Each row has a class, written as a number after it.
[-148   46 -202 -171  148  176   73  170 -124 -138  328 -111  342    0
 -495 -169  -62 -511  353  310   25 -123  -98  189 -117 -198   72  -66
 -547 -270  221  -14  166   39  363   96 -200] -> 3
[ 143  299 -328    0  -69 -225  208  128 -390 -192   71 -449  182  213
 -126 -106  506  157   97   20   88   -9  -47  202  -65   14  197   66
   21 -178 -293 -340  120  -19 -469 -138 -450] -> 3
[-134 -234   17   43  230  364  260  373 -109  206  370  -12  -79 -228
 -263 -118 -136   18 -200  227  -49  -96   67  100   83  -51  222   57
 -225 -365   83 -305  393  155  282 -159  195] -> 1
[ 301  271 -204   13  148  458 -179  321 -139  440  105   34 -112   21
  -76 -131 -635 -204   -9   61   33   30  114  272  239  -57 -159  104
  128  -42  297 -186  438   88  357  -91  427] -> 8
[-270  620 -124 -270 -511  113   15  335  247 -161 -483  270  189 -346
 -152 -313  253 -392  -80  204   13  -51 -273   63 -258  -54 -329  -31
 -284   -5  107  102   57 -224  473   60 -227] -> 6
[-228 -290 -131 -119  160  142   32   68   85 -183  424   61  402   47
 -487  -30  -22 -525  345  333  235 -135 -166  200 -135 -321  237  -50
 -503 -138  -50   -9   95   18  340   28   65] -> 7
[-361  477 -150 -186 -459 -113 -134  -42  306 -180 -463  168  277 -156
   63 -369  280 -148   32  -48   64   -5 -498  107 -179 -207 -269  -57
   73  358 -148  149 -108 -251  337   -1  -66] -> 2
[ 322  -89  -99   37  168  262 -111  254  -65  266  189  -30  105  -28
 -295 -230 -518 -201  251  276  180  -52 -116  309  243   -6 -107  150
  160 -151  186  -79  263  204  169 -208  260] -> 1
[ -94 -129  120   26  159  505  140  336   49  264  176   52  -18 -148
   28  -15  166   26 -337  131  -12  -26  -41  -72 -129   86  130  -67
 -246 -319  211 -253  187  102    1   12  -77] -> 6
[ 381   39 -141  160  110  434  -81  133 -162  380   22  108    5 -164
 -232 -137 -565 -394   55   79  198   87  228   62  290   58 -220  187
   94 -110  486  -15  353  127  386  -53  294] -> 2
[ 100  -42  141   79  485  338  403  207  165  338 -200 -166   20  498
 -232  169  185 -157 -261  307  204 -148 -279  -72  147   60  436   42
  412 -109  118  133 -512   18 -265   72 -202] -> 8
[  56  481 -356  -71 -145    1  204  214 -301  -24   87 -279   50  417
   38   11  471  261  -93   64  -28   79  277  167 -137   -2    5   33
  135 -355 -235 -240   36  -66 -201  -77 -309] -> 6
[-126  -55   -9 -167  236  278   46  123   36 -127  413  105  281 -361
 -640   30 -116 -644  276  384   94  -99  -61  262 -135 -135  -14  143
 -495 -278   93   90  224  134  436  121 -185] -> 6
[ 235 -124  -87   18   16  392 -111  333   73  156   29  114  -51   62
 -112 -209 -592  -95  178   52  -10  -20   75  250  222   20 -202  -19
  -73   66  195  -40  212   -6  103 -144  376] -> 3
[  35 -257   69 -195   46  -72  -57  -77 -113 -156  432 -138  232  -83
 -482  -44 -164 -330  299  318   20  -91   61  273 -123 -301   44   25
 -196 -234 -286   48   85  -14  509  103   53] -> 1
[ 170  193 -132   51 -144 -115  469   -8 -240 -244   48 -506  208  233
  -83   33  734  181  -64  138   31   -5  230  170  -49   32  196  239
    8 -250 -291 -172   50 -136 -201 -162 -425] -> 1
[-376  624 -247 -173 -461 -129   89   47  146 -124 -154   86  218 -322
 -158 -337  352  -26   50  195  -79  -38 -536  120 -234  -45 -136   18
  -30   67 -151  -16  -75  -35  329 -151 -272] -> 0
[-162  407   60  -74 -513 -308  -19  223  279 -142 -523  162  181 -129
  -53 -379  345 -165   20  208   -1 -106 -362 -100 -119  -51 -407   16
   22  435 -132  325 -275 -325  423  -40  -62] -> 5
[  -6 -268   29  -76   83 -133 -139 -182  151 -342  199  267  143 -250
 -612  133   67 -616  278  304  273 -104  -29  -13 -215 -216   47  -66
 -446 -200   27  170   -6  113  315  263  -20] -> 2
[ 483  -42  313  285  306  144  190 -191   -7  339 -462 -160  -58  317
  -60   17   99 -341 -201  204  284 -208 -180  -87  261   69  123  367
  899  333 -131  111 -387 -117 -429  170  191] -> 4
[  22  339 -182  -64    1 -177  254  102  -12 -161  139 -304  253  104
 -287  -64  476  117  148  184  311  -61 -188  252  -90   27  231  158
  102  -13 -402 -120  -22   26 -365 -223 -455] -> 6
[-484  336 -113  -99 -455 -226 -241   20  214 -120 -265  199  366   16
   -9 -420  444   -8  166   83  200    5 -488   80 -296 -174 -162   36
  147  195 -240  176 -191 -204  280  -55 -173] -> 0
[ 184  -47 -138 -102   95  354 -157  -44  -38  179  -15 -110 -167 -196
  -86 -208 -481 -233  -25   54   76  -69   11  282  312 -167 -242  140
 -114 -123  299 -144  551   35  483  -85  490] -> 1
[  62  382 -225  -26 -130  -85  407  429 -119 -224   10 -331  284  536
 -118  -41  405  177   44   85    0   -4  105   76  -27   12   97   21
  105 -152 -268 -178  -40 -202 -166 -243 -405] -> 5
[ -33 -259  -53 -250   -5  105  -14 -148   72 -320  342   18  356 -384
 -585  191   -8 -611  279  401  174  -80   91  181 -139 -350  187   -6
 -539 -221   42   13  297   74  313  218   16] -> 8
[-247  489 -273 -172 -473  321  -88  161  534 -115 -579  283  191 -342
  -77 -311  218 -347  -63  209   40    9 -478 -119 -206   56 -154   -8
 -392  102  130  117    5  -65  511  -86 -226] -> 6
[  77   73 -221   36  102  216 -294  162 -230  333    2 -250   24 -160
 -170 -229 -467   43   80   46  235   28  -27  278   93  -85 -179  155
  101   61  -13 -108  269 -121  336  -69  398] -> 0
[-289  528 -105 -152 -377  219 -102  105  378   91 -438  370  122 -233
  115 -294  209 -448  -24  139   92  -40 -352  -24 -190  -14 -344   41
  -68  204   77  108   15 -108  396  -28 -137] -> 7
[-377  480  -30 -165 -446   64  -21  356  192   76 -214  261  251 -223
 -129 -412  220 -233   27  270 -110  -88 -531  109 -261  -58 -196   54
  -23  210 -107   77  -53 -164  479 -127 -149] -> 3
[-129  721  -74  -90 -573   57  -71   46  101 -123 -538  198  111 -340
   69 -485  180 -107 -112  -21   87  -18 -265  -20 -293   54 -334   82
  119  352  -43   93 -125 -264  260  -77 -110] -> 5
[ 362   -3 -238  -12   79  421   21  195  -14  253  -62  -52   -7 -101
 -188  -60 -536 -313    2    7   14   53  -62  230  379  -72  -78  125
 -219  145  425 -189  455   -3  386   31  468] -> 8
[-382  331 -134 -118 -385   20 -112 -165  316 -312 -258  255  241 -147
  249 -510  304 -146   43   52  182  -29 -488  143 -305 -155  -97  218
  -86  367  -98  203  -38 -144  260 -107 -147] -> 2
[ 115   16 -187  -40    5 -216   34  412  -92 -305   70 -198   70  557
  -59  -77  149  293   77 -115   88   91 -155  130  -17 -122  359   35
   -1  103 -210 -233   -1 -103 -574 -123 -157] -> 0
[ 353    3  240  138  284  202  344 -138 -155  383 -167 -215 -112  184
   11  231  285 -236 -367  333   -7  -84 -105  112  165   80  198  331
  627  181 -151  -70 -200  123 -298  125   -5] -> 3
[  59 -283   81   81   45  284  158  149    6   34  324   38 -168 -255
   90 -139   75   92 -294  165 -264  -24 -307   24  -23   -3  254  247
 -376  -19  187 -268  310  159   26 -105  121] -> 8
[ 147  361 -109  -26 -111  -52  206  169 -344   -2   11 -449  114  205
  -96 -185  427  118   22   74  114  -38  -14  227    7  -32   77   88
  199 -137 -223 -198  -92 -141 -256  -75 -314] -> 3
[ 247   64  107  146  339  119  146   75  -18  366 -244    3  -97  423
 -170  140  119 -326 -195  302  215  -82 -192    2  163   -5  414  344
  657  104  -72   -6 -283  165 -398  186   98] -> 0
[-395  519 -151 -216 -484  -15   21 -107  189 -169 -213  182  261 -351
  -80 -373  405 -311   96  230   -1   -9 -519  196 -208 -208 -258   75
    0   84  -50   -2   22    2  457  -82 -199] -> 7
[ 431 -233  348   69  379  132  253 -187   33  282 -254 -339 -112  188
 -225  194  -18 -109 -272  135  168 -156 -104   36  298    7  259   -7
  576  118  -23   95 -374  -23 -284  179  106] -> 3
[ 242   51 -122  -62   13  492 -179  187   78  287   63   -9 -129   -9
   76 -274 -656 -141   29  -58 -135   81 -152  282  282 -132 -224  151
  -89  181  253 -242  460    0  362  -37  507] -> 8
[  65  198 -310  -36 -141 -324  205   85 -481 -283  142 -590  116  455
  -28  -21  579  464  113    8 -131   97  117  232  -73  -64  229   99
  101 -358 -390 -327   23  -30 -411 -140 -447] -> 0
[ -30  151 -239 -121 -245 -191  216   72 -166 -186   80 -363   90  499
   19  131  792  341   93   14   81  110  184  193  -48  -64  102  -43
   26 -340 -384 -269  -30 -112 -362  -73 -525] -> 0
[-356  -88  -44 -255  121  341   56  248  -28 -186  383  122  388 -193
 -508    2 -124 -623  206  415  221  -18   46  200 -226 -240  145  -20
 -581 -451  114  -28  166  133  624  125 -161] -> 7
[ -79   21 -178 -184   58  -37 -156  -20 -255 -281  226 -114  202 -391
 -586  -14 -159 -458  170  315   18 -125   55  243 -216 -182   -8  -51
 -556 -354  -30   17  185   93  406  155   28] -> 7
[ -10 -234   58 -287  195 -199 -247  100  -41 -297  353  155  147 -232
 -604  -36 -495 -473  217  127  190  -59  -61  132 -117 -328   64  -50
 -376  -21  -77   64  209  127  380   50  301] -> 4
[ 259 -191  336   81  439  123  155   95  -44  421 -132 -176 -141  484
 -106  185   51  -53 -336  181  135  -47 -193   -2  244   29  309  150
  615   84   -1  -10 -317  133 -281  126  107] -> 3
[  19 -105  138  114  123  285   47  373 -222  278  270   75   18 -162
 -198 -203  -80  155 -196  268  -10  -62  -60   94 -126   97   63  136
  176 -124  -53 -149   36  145   21 -112  145] -> 8
[ 105 -241  273  -66  480  303   95  111  102  323  -20  -52 -188  493
 -132   79 -173   54 -179  127  181  -50 -322  114  226  -84  482   46
  586   76   36  -82 -325  204 -262  182  120] -> 0
[  13 -176   57   -8  235  279   49  259  -22  129  253   -5   57 -188
 -179 -131  -14  -73 -206  214  104 -104 -183   76  -79   59  214   75
 -234 -219   87  -85  150  210  -48 -117  -41] -> 2
[  67   31  198   63  428  352  485  100  185  374 -272 -228  -52  277
  -55  218  256 -243 -318  192  -44 -113 -108  -57  203  -18  194   44
  431 -131   20  -56 -184  -32   36  226 -168] -> 0
[ 325  160 -167  -42   41  257   -9   96 -274   44  -85  -83 -283 -221
  -36 -158 -581  -33  -52 -106  -60   11  107  199  267  -26 -272   77
  181  -65  216 -238  319   23  153  -94  354] -> 3
[-331 -108 -138 -334  142  110  -35   20  106 -108  265   48  272 -391
 -436  -34  -96 -704  298  407   95 -125 -101  245 -173 -267 -142  -82
 -714 -415   57   38  408  147  562   98 -145] -> 6
[ -73  167  -55 -341  260  331  -44   80   92  -40  223   55  341 -520
 -539   39 -151 -650   47  335  -71  -84  -20  137 -243  -88 -153 -157
 -524 -260  231  110  254  297  660  185 -209] -> 0
[-110  -78   72 -282  282   39  -86   62  -40  -34  444   75  229 -159
 -605   16  -82 -689  202  375  127 -139  -73  206 -197 -313   64  -68
 -309 -304  -63   86   71  180  409  233  -91] -> 3
[-167 -159   53   28  219  495  239  303   87  313  314  186   43 -192
  -62  -61   14  -91 -255  185    9   32 -221   44  -53   50   88  140
  -47 -151  176 -165  200  155  125 -112 -113] -> 3
[-366  513 -130 -270 -620  152  -96    2  458 -171 -559  423  113 -255
  106 -360  463 -309  -54  109  107    4 -286  -70 -295  -63 -344  104
 -111   65   -5  130   34 -166  377   56 -247] -> 6
[ -28 -193  -17 -276  205  250 -120   -6   21 -331  357  210  221 -384
 -624   77 -257 -690  191  321  204  -73  -44  219 -201 -226  234  -55
 -545 -321   74  -26  232  288  412  135  -72] -> 1
[ -78   58 -132  -40   77 -302  191  142  -73 -223  178 -341  188  419
  -92   55  539  223  164  -28  102  -28  -19  100  -64  -52   78 -122
  -38 -316 -267 -114 -123  -83 -499  -92 -454] -> 0
[  82 -210  -69   81  131  455  209  353 -228  123  158 -185 -173 -120
 -140 -134   54  196 -289  250  -96    9   33    5   69   15  370  135
 -157 -328  214 -218   81  159   43  -95   17] -> 3
[ 409  131 -115  138  -34  186 -166  130 -320  228  184  -95  -46 -140
 -175 -396 -647  -97   86   13 -117  -17   27  263  270  -66 -178  268
  199   83  115 -142  399   46  280 -201  528] -> 2
[ 404   51  277  105  324  147  197  121 -183  328 -314 -126  -75  293
 -195   31  -57 -246 -306  218  252 -226 -189    7  151   59  397  145
  699  139  -68   17 -405    4 -328  148  120] -> 5
[ -34  263 -169  -34  -56 -179  172  106 -354 -112  108 -343  187  256
  -66  -44  623  114   20  145  181    8   58  210  -96  -10  193  192
   96 -190 -371 -160  -47   -7 -204  -35 -443] -> 3
[ -84   39 -242   51    5  -88  249   82  -50 -213  197 -181  184  537
 -107  -45  612  229  115    0  227   57   10  126  -79 -131  230   17
   92 -136 -210 -104 -142 -131 -284  -85 -408] -> 7
[ 328  -41  326  100  477  316  341  155  107  465 -191 -200  -94  182
 -258  302   65 -252 -431  195    1 -118  -28   42  239  100  191   12
  371    2   68   43 -235   55 -313  175   31] -> 0
[-163  -65   75  -65  194  522  216  383 -112  329  272  -40  -64 -182
  -34 -232  139  -88 -351  194  -60   20 -104   42   24  -65  103   44
 -251 -470  193 -278  243  264  300 -168  -44] -> 6
[-205 -351   36 -193   48  -58  -39   45  121 -228  266  -18  289  -22
 -492  -25  169 -615  323  425  110 -163 -220  177 -212 -386  111  -48
 -598 -246  -90   93   76 -123  439  223  -99] -> 3
[-306  616  -74 -265 -593  -80 -106   88  347 -145 -594  293  205 -409
 -124 -340  342 -406  -61  248  124 -118 -456 -115 -274 -104 -300 -118
  -94   16  -36  126  -90 -142  600  -26 -138] -> 8
[ 543 -257  308  179  289  175  117 -149  -48  337 -136 -160 -150  301
  -31   92   98 -205 -219  223  166 -116 -193  -60  219 -101  555  273
  578  329  125   18 -181   33 -213  119  190] -> 4
[-292 -316  -21  115  213  414  315  178 -173  -34  239 -115 -153 -192
  -59  -76  191  138 -213   50   31   28  -21   84  -46 -122  296   73
 -372 -332  204 -303  133   23    1 -118   35] -> 7
[  64  462 -286 -248  -24   31  162  111 -118 -122   64 -340   41  293
  -39  168  588  180 -186  -35  105   98  285   70  -38   25   57 -117
  -66 -517  -89 -277  136   99 -100    4 -549] -> 1
[ 238 -130 -184    5   71  585  -57   63  -44  256   28    0  -87  -67
   23  -90 -382 -118  -89  -49  174   97   66  137  334  -49  -22  165
  -71  -42  434 -152  442   39  328 -161  307] -> 6
[-158 -184   96 -332  171   43 -127   33  105 -288  467   78  254 -162
 -425   -7 -168 -485  357  310  148 -112 -303  279 -215 -421  148   18
 -344   70  -73  -17  232   32  411   97  -50] -> 8
[ -26   53 -186  -15  -89 -440   -9  259 -134 -274   17 -278  115  554
   78  -52  196  454  142  -79  -14   80  -65  147  -71 -114  138   77
  196  298 -478 -177  -36 -191 -613  -34  -77] -> 5
[-413  434  -79 -127 -549 -120   35   54  185 -375 -434  350  157 -291
 -116 -283  500 -383   72  251   32  -16 -380  -46 -237  -67 -112  213
 -155   28 -195  115 -141  -57  425  -44 -296] -> 6
[-329  591 -189 -231 -444 -114 -191   -4  280 -132 -452  157  237 -509
   39 -418  184 -103 -186   85   20  -58 -573   50 -366  -53 -230   35
  -78  404 -149  185   24 -143  517 -151  -61] -> 3
[ -93  170 -135  -61 -106 -199  146  252 -122 -270  349 -229  223  460
 -102  -86  434  199  251    5  131   29  -55  240 -134 -167  169   92
    6  -23 -415 -217  -26 -194 -345 -110 -360] -> 5
